Below is a small trained network, with its code and all its weights. Each question gives an input and a target symbol and asks what happens when units are switched off, that is, made to give their printed mean instead of their output.

import numpy as np


def w(rows, s, z=0):
    codes = np.array(rows[::2]) - 128.0
    scale = np.full(codes.shape[1], s)
    scale[-1] = z or s
    return codes * scale


def norm(h):
    return h / np.sqrt((h * h).mean(-1, keepdims=True) + 1e-5)


def f(y):
    return np.maximum(y, 0)


def softmax(a):
    e = np.exp(a - a.max(-1, keepdims=True))
    return e / e.sum(-1, keepdims=True)


def log_softmax(a):
    a = a - a.max(-1, keepdims=True)
    return a - np.log(np.exp(a).sum(-1, keepdims=True))


def net(x, mask):
    ids = ['βδξστψω'.index(c) for c in x.split()]
    T = len(ids)
    res = E[ids] + P[:T]
    r = norm(res)
    for j in range(3):
        rows = slice(4 * j, 4 * j + 4)
        q, k, v = (r @ M[0][rows].T for M in (Q, K, V))
        z = softmax(np.where(np.tri(T) > 0, q @ k.T / 4**0.5, -1e9)) @ v
        o = O[0][rows]
        res = res + np.where(mask[j], z, o[:, -1]) @ o[:, :-1]
    y = f(norm(res) @ A[0][:, :-1].T + A[0][:, -1])
    res = res + np.where(mask[3:7], y, B[0][:, -1]) @ B[0][:, :-1]
    return log_softmax(norm(res)[-1] @ U[:, :-1].T + U[:, -1])


Q, K, V, O, A, B = {}, {}, {}, {}, {}, {}
E = w([
[184,141,134,230],'β',
[215,91,225,155],'δ',
[232,98,207,137],'ξ',
[254,162,176,125],'σ',
[88,38,120,208],'τ',
[100,177,210,195],'ψ',
[147,217,34,173],'ω',
],0.016)
P = w([
[203,132,153,252],'0',
[194,133,152,242],'1',
[188,133,152,229],'2',
[182,133,151,216],'3',
[175,133,151,204],'4',
[169,134,152,193],'5',
[162,134,153,182],'6',
[158,133,153,169],'7',
[151,135,155,159],'8',
[148,136,155,145],'9',
[143,137,157,132],'10',
[139,135,161,119],'11',
[137,143,166,104],'12',
[132,128,189,95],'13',
],0.013)
Q[0] = w([
[102,112,95,25],'h1',
[153,150,128,144],'h1',
[74,136,92,70],'h1',
[141,93,73,95],'h1',
[152,136,133,95],'h2',
[124,106,80,83],'h2',
[148,146,180,3],'h2',
[114,141,172,180],'h2',
[171,64,63,129],'h3',
[66,161,66,109],'h3',
[120,82,112,154],'h3',
[90,82,103,162],'h3',
],0.044)
K[0] = w([
[178,129,118,244],'h1',
[108,110,137,119],'h1',
[179,114,134,162],'h1',
[143,161,165,204],'h1',
[156,92,166,128],'h2',
[171,161,71,199],'h2',
[192,59,241,193],'h2',
[76,114,168,72],'h2',
[187,73,152,91],'h3',
[151,123,153,253],'h3',
[130,92,193,94],'h3',
[128,86,223,114],'h3',
],0.034)
V[0] = w([
[185,32,13,122],'h1',
[251,165,179,55],'h1',
[151,234,25,132],'h1',
[132,135,143,123],'h1',
[191,186,142,141],'h2',
[150,179,147,71],'h2',
[149,140,54,127],'h2',
[150,174,114,110],'h2',
[146,173,188,109],'h3',
[91,109,97,189],'h3',
[83,242,225,137],'h3',
[174,150,43,106],'h3',
],0.029)
O[0] = w([
[125,106,95,25,5],'h1',
[60,134,254,97,217],'h1',
[74,54,84,127,41],'h1',
[121,129,142,134,146],'h1',
[102,120,178,171,254],'h2',
[134,82,96,127,106],'h2',
[186,92,176,121,57],'h2',
[142,87,146,121,124],'h2',
[49,135,104,135,191],'h3',
[155,135,160,176,141],'h3',
[73,143,61,180,218],'h3',
[153,53,144,116,118],'h3',
],0.033,0.019)
A[0] = w([
[120,4,108,203,107],'n1',
[28,187,99,109,254],'n2',
[37,207,129,11,127],'n3',
[247,170,160,167,182],'n4',
],0.036,0.0049)
B[0] = w([
[226,124,179,115,174],'n1',
[65,77,75,162,251],'n2',
[255,132,103,65,190],'n3',
[111,132,46,108,194],'n4',
],0.054,0.024)
U = w([
[210,178,90,255,1],'β',
[157,248,113,126,92],'δ',
[119,198,149,38,120],'ξ',
[44,65,124,42,111],'σ',
[163,151,19,61,143],'τ',
[67,144,72,172,172],'ψ',
[191,43,104,142,111],'ω',
],0.015,0.014)

Each question gives the input, a string of symbols that net reads in full, and the target symbol t.
The units are the heads (4 rows each of Q, K, V and O) and the neurons (one row each of A and B). Each row of codes is followed by its name. A weight is (code - 128) times the scale printed after its matrix; where a second scale follows, it is the last column's (O, A, B and U).
mask holds one flag per unit, heads first, then neurons. A switched-off unit (its flag False) gives its mean, the last column of its rows in O or B, instead of its output. The means were averaged over made-up inputs and are rounded, as every weight is.
A unit's drop is (log p(t) with every unit on - log p(t) with that unit switched off) / (log p(t) with every unit on - log p(t) with every unit switched off).
The circuit of an input: a set's keep is (log p(t) with only the set's units on - log p(t) with every unit switched off) / (log p(t) with every unit on - log p(t) with every unit switched off). Starting from all 7 units, units are removed one at a time, each time the one whose removal leaves the highest keep (on an exact tie, the one counted first), for as long as the keep stays at least 0.8.
units of the circuit, in order: the units of the circuit, biggest drop first
most important unit: the unit with the biggest drop
k most important neurons: the k neurons with the biggest drops, biggest first
which heads matter: for each layer, one digit per head in row order, 1 if its drop is at least 0.15 and else 0, layers parted by /
input δ ψ δ σ ω ω ψ ω δ ω ψ ψ ω σ, target ω: most important neuron : [n1]
input τ β ξ τ ψ δ σ ψ ξ ω σ ξ, target σ: which heads matter : 100
input ξ ψ ω δ ω, target ω: which heads matter : 111
input τ β δ ξ ξ ω, target ξ: units of the circuit, in order : [h1, h3]
input δ β δ, target δ: units of the circuit, in order : [h1, n3]
input τ ω ψ β τ δ ψ ψ, target β: units of the circuit, in order : [h3, h1]
input δ σ δ, target σ: 3 most important neurons : [n2, n1, n3]
input β τ ψ ξ ψ ψ ξ σ ξ β ψ ω, target β: which heads matter : 010
input ξ σ ξ σ β δ ω ψ, target ω: which heads matter : 101
input ω β τ ψ σ ξ τ, target ξ: units of the circuit, in order : [h2, n2, h1]
input ψ ξ ω σ β τ τ, target τ: which heads matter : 110
input ω ψ ξ, target β: which heads matter : 101
input δ ψ β ξ σ, target σ: which heads matter : 101
input τ ξ τ ξ ω, target ξ: which heads matter : 101
input ψ β ω ψ ξ β ψ ω τ ω τ β, target τ: which heads matter : 100
input ω δ ξ ψ ψ ξ, target β: units of the circuit, in order : [h3, n2, n4, n3]
input σ β ξ δ ψ δ ψ ξ ψ ω δ, target ω: units of the circuit, in order : [n1, h1]
input ψ τ ω δ ψ ω β ξ β τ ω ψ τ, target β: most important unit : h2
input ψ ψ τ ω, target τ: units of the circuit, in order : [h1, n4, h3]
input β β δ ψ σ ω ξ ψ ξ ψ β ψ τ, target β: which heads matter : 110
input δ β ψ τ δ σ δ ξ ω δ ξ ξ ψ, target ξ: which heads matter : 100
